Here is a tiny trained network, its code and every weight. The questions are about switching its units off for an input and a target symbol, where a switched-off unit gives its printed mean instead of its output.

import numpy as np


def w(rows, s, z=0):
    codes = np.array(rows[::2]) - 128.0
    scale = np.full(codes.shape[1], s)
    scale[-1] = z or s
    return codes * scale


def norm(h):
    return h / np.sqrt((h * h).mean(-1, keepdims=True) + 1e-5)


def f(y):
    return y / 2 * (1 + np.tanh(0.7978845608 * (y + 0.044715 * y**3)))


def softmax(a):
    e = np.exp(a - a.max(-1, keepdims=True))
    return e / e.sum(-1, keepdims=True)


def log_softmax(a):
    a = a - a.max(-1, keepdims=True)
    return a - np.log(np.exp(a).sum(-1, keepdims=True))


def net(x, mask):
    ids = ['αβγδηλμξτφψ'.index(c) for c in x.split()]
    T = len(ids)
    res = E[ids] + P[:T]
    u = 0
    for l in range(3):
        r = norm(res)
        for j in range(2):
            rows = slice(2 * j, 2 * j + 2)
            q, k, v = (r @ M[l][rows].T for M in (Q, K, V))
            z = softmax(np.where(np.tri(T) > 0, q @ k.T / 2**0.5, -1e9)) @ v
            o = O[l][rows]
            res = res + np.where(mask[u + j], z, o[:, -1]) @ o[:, :-1]
        u += 2
        y = f(norm(res) @ A[l][:, :-1].T + A[l][:, -1])
        res = res + np.where(mask[u : u + 4], y, B[l][:, -1]) @ B[l][:, :-1]
        u += 4
    return log_softmax(norm(res)[-1] @ U[:, :-1].T + U[:, -1])


Q, K, V, O, A, B = {}, {}, {}, {}, {}, {}
E = w([
[154,87,186],'α',
[185,90,122],'β',
[148,75,176],'γ',
[80,184,114],'δ',
[166,179,149],'η',
[63,219,110],'λ',
[56,157,251],'μ',
[158,98,144],'ξ',
[183,96,98],'τ',
[149,114,46],'φ',
[163,90,197],'ψ',
],0.019)
P = w([
[187,2,146],'0',
[197,154,115],'1',
[192,157,120],'2',
[198,158,124],'3',
[184,162,120],'4',
[183,164,122],'5',
[177,165,119],'6',
[166,158,110],'7',
[159,168,110],'8',
[158,166,106],'9',
[162,168,111],'10',
[154,172,103],'11',
],0.0047)
Q[0] = w([
[125,137,195],'0.h1',
[81,3,140],'0.h1',
[58,49,160],'0.h2',
[41,120,255],'0.h2',
],0.022)
K[0] = w([
[144,177,200],'0.h1',
[39,10,148],'0.h1',
[90,36,57],'0.h2',
[12,4,130],'0.h2',
],0.021)
V[0] = w([
[162,152,75],'0.h1',
[226,222,162],'0.h1',
[210,217,131],'0.h2',
[251,246,170],'0.h2',
],0.012)
O[0] = w([
[65,135,115,141],'0.h1',
[130,220,148,193],'0.h1',
[136,209,150,207],'0.h2',
[111,254,143,255],'0.h2',
],0.012,0.0096)
A[0] = w([
[121,186,132,6],'0.n1',
[146,101,172,57],'0.n2',
[65,144,158,164],'0.n3',
[148,221,6,206],'0.n4',
],0.016,0.0017)
B[0] = w([
[155,65,157,185],'0.n1',
[142,174,153,142],'0.n2',
[141,111,84,150],'0.n3',
[179,251,178,252],'0.n4',
],0.019,0.013)
Q[1] = w([
[69,30,254],'1.h1',
[143,69,142],'1.h1',
[176,194,22],'1.h2',
[179,73,192],'1.h2',
],0.024)
K[1] = w([
[240,62,28],'1.h1',
[176,134,95],'1.h1',
[81,250,214],'1.h2',
[213,83,61],'1.h2',
],0.022)
V[1] = w([
[248,129,13],'1.h1',
[185,170,118],'1.h1',
[157,175,17],'1.h2',
[132,190,216],'1.h2',
],0.016)
O[1] = w([
[172,201,248,82],'1.h1',
[79,117,142,178],'1.h1',
[149,224,113,111],'1.h2',
[38,91,107,253],'1.h2',
],0.016,0.011)
A[1] = w([
[107,116,25,4],'1.n1',
[97,239,135,99],'1.n2',
[136,194,19,110],'1.n3',
[118,245,207,35],'1.n4',
],0.013,0.0027)
B[1] = w([
[220,114,121,142],'1.n1',
[157,30,172,243],'1.n2',
[50,102,19,187],'1.n3',
[250,173,156,251],'1.n4',
],0.02,0.012)
Q[2] = w([
[58,239,54],'2.h1',
[11,74,137],'2.h1',
[158,5,107],'2.h2',
[120,252,27],'2.h2',
],0.024)
K[2] = w([
[55,218,68],'2.h1',
[81,26,109],'2.h1',
[159,5,92],'2.h2',
[81,232,110],'2.h2',
],0.027)
V[2] = w([
[93,90,161],'2.h1',
[5,243,245],'2.h1',
[131,127,129],'2.h2',
[48,152,80],'2.h2',
],0.012)
O[2] = w([
[109,114,176,48],'2.h1',
[42,236,99,169],'2.h1',
[129,118,120,132],'2.h2',
[120,255,233,4],'2.h2',
],0.0095,0.0035)
A[2] = w([
[224,79,87,77],'2.n1',
[119,180,251,145],'2.n2',
[26,249,123,42],'2.n3',
[43,90,118,254],'2.n4',
],0.02,0.0064)
B[2] = w([
[55,184,125,177],'2.n1',
[60,58,77,250],'2.n2',
[13,131,253,179],'2.n3',
[188,191,69,191],'2.n4',
],0.026,0.012)
U = w([
[179,95,96,105],'α',
[172,89,183,144],'β',
[121,46,153,135],'γ',
[171,252,120,2],'δ',
[99,136,117,107],'η',
[75,187,156,176],'λ',
[102,55,65,94],'μ',
[65,79,117,108],'ξ',
[159,140,146,126],'τ',
[202,157,145,138],'φ',
[129,177,35,156],'ψ',
],0.021,0.0059)

Each question gives the input, a string of symbols that net reads in full, and the target symbol t.
The units are the heads (2 rows each of Q, K, V and O) and the neurons (one row each of A and B). Each row of codes is followed by its name. A weight is (code - 128) times the scale printed after its matrix; where a second scale follows, it is the last column's (O, A, B and U).
mask holds one flag per unit, layer by layer, with each layer's heads first. A switched-off unit (its flag False) gives its mean, the last column of its rows in O or B, instead of its output. The means were averaged over made-up inputs and are rounded, as every weight is.
A unit's drop is (log p(t) with every unit on - log p(t) with that unit switched off) / (log p(t) with every unit on - log p(t) with every unit switched off).
The circuit of an input: a set's keep is (log p(t) with only the set's units on - log p(t) with every unit switched off) / (log p(t) with every unit on - log p(t) with every unit switched off). Starting from the 12 units with the biggest drops (on a tie, the unit counted first), units are removed one at a time, each time the one whose removal leaves the highest keep (on an exact tie, the one counted first), for as long as the keep stays at least 0.8.
units of the circuit, in order: the units of the circuit, biggest drop first
top k neurons: the k neurons with the biggest drops, biggest first
k most important neurons of layer l: the k neurons of layer l with the biggest drops, biggest first
which heads matter: for each layer, one digit per head in row order, 1 if its drop is at least 0.15 and else 0, layers parted by /
input γ ξ φ δ, target μ: top 3 neurons : (2.n2 1.n2 1.n4)
input ξ ψ λ μ ξ α μ ψ, target ξ: 3 most important neurons of layer 0 : (0.n3 0.n2 0.n1)
input β δ λ, target ξ: top 3 neurons : (2.n2 1.n1 1.n2)
input ψ φ φ μ γ μ φ α, target ψ: which heads matter : 11 / 01 / 00
input β ψ φ μ, target β: units of the circuit, in order : (1.h1 0.h2 0.n4 1.h2)
input φ λ φ η φ φ, target λ: units of the circuit, in order : (0.h2 2.n3)
input γ α μ λ, target ψ: which heads matter : 01 / 10 / 10
input β ψ β φ φ, target δ: units of the circuit, in order : (0.n4)
input δ β λ ψ ξ β ξ τ γ, target δ: top 4 neurons : (0.n4 0.n1 1.n2 2.n2)
input φ β γ ψ δ ξ, target γ: 3 most important neurons of layer 1 : (1.n3 1.n1 1.n4)
input δ η β ξ β α, target δ: top 4 neurons : (0.n4 1.n2 0.n1 2.n1)
input μ μ λ β φ η δ μ, target μ: units of the circuit, in order : (0.n4 0.h2)
input ψ φ δ ξ ψ, target ψ: top 2 neurons : (0.n4 1.n4)
input δ λ δ β η ψ λ μ ξ φ α, target δ: top 2 neurons : (0.n4 1.n2)
input β λ λ η ξ α, target β: 3 most important neurons of layer 0 : (0.n1 0.n4 0.n3)
input μ α δ ξ τ λ δ φ ψ φ δ, target ψ: which heads matter : 00 / 10 / 00
input ψ γ τ η δ ξ τ μ, target ψ: units of the circuit, in order : (0.n4 2.n4 1.n2 0.h2)
input μ φ ξ ψ η η ξ φ ψ ψ η α, target μ: which heads matter : 10 / 10 / 11
input β φ γ φ δ μ β, target ψ: units of the circuit, in order : (1.h1 1.n3 2.n2)
input ψ μ μ δ, target ψ: which heads matter : 01 / 10 / 10
input ξ φ ξ δ μ φ ψ α γ α, target ξ: which heads matter : 11 / 10 / 00
input ξ ψ ξ ξ, target γ: which heads matter : 00 / 01 / 00
input δ β δ φ φ μ, target δ: top 2 neurons : (0.n4 0.n1)
input δ λ τ φ α α λ δ τ γ λ, target ξ: which heads matter : 10 / 11 / 10
input β δ β λ η η φ β μ α, target β: top 2 neurons : (0.n1 0.n3)
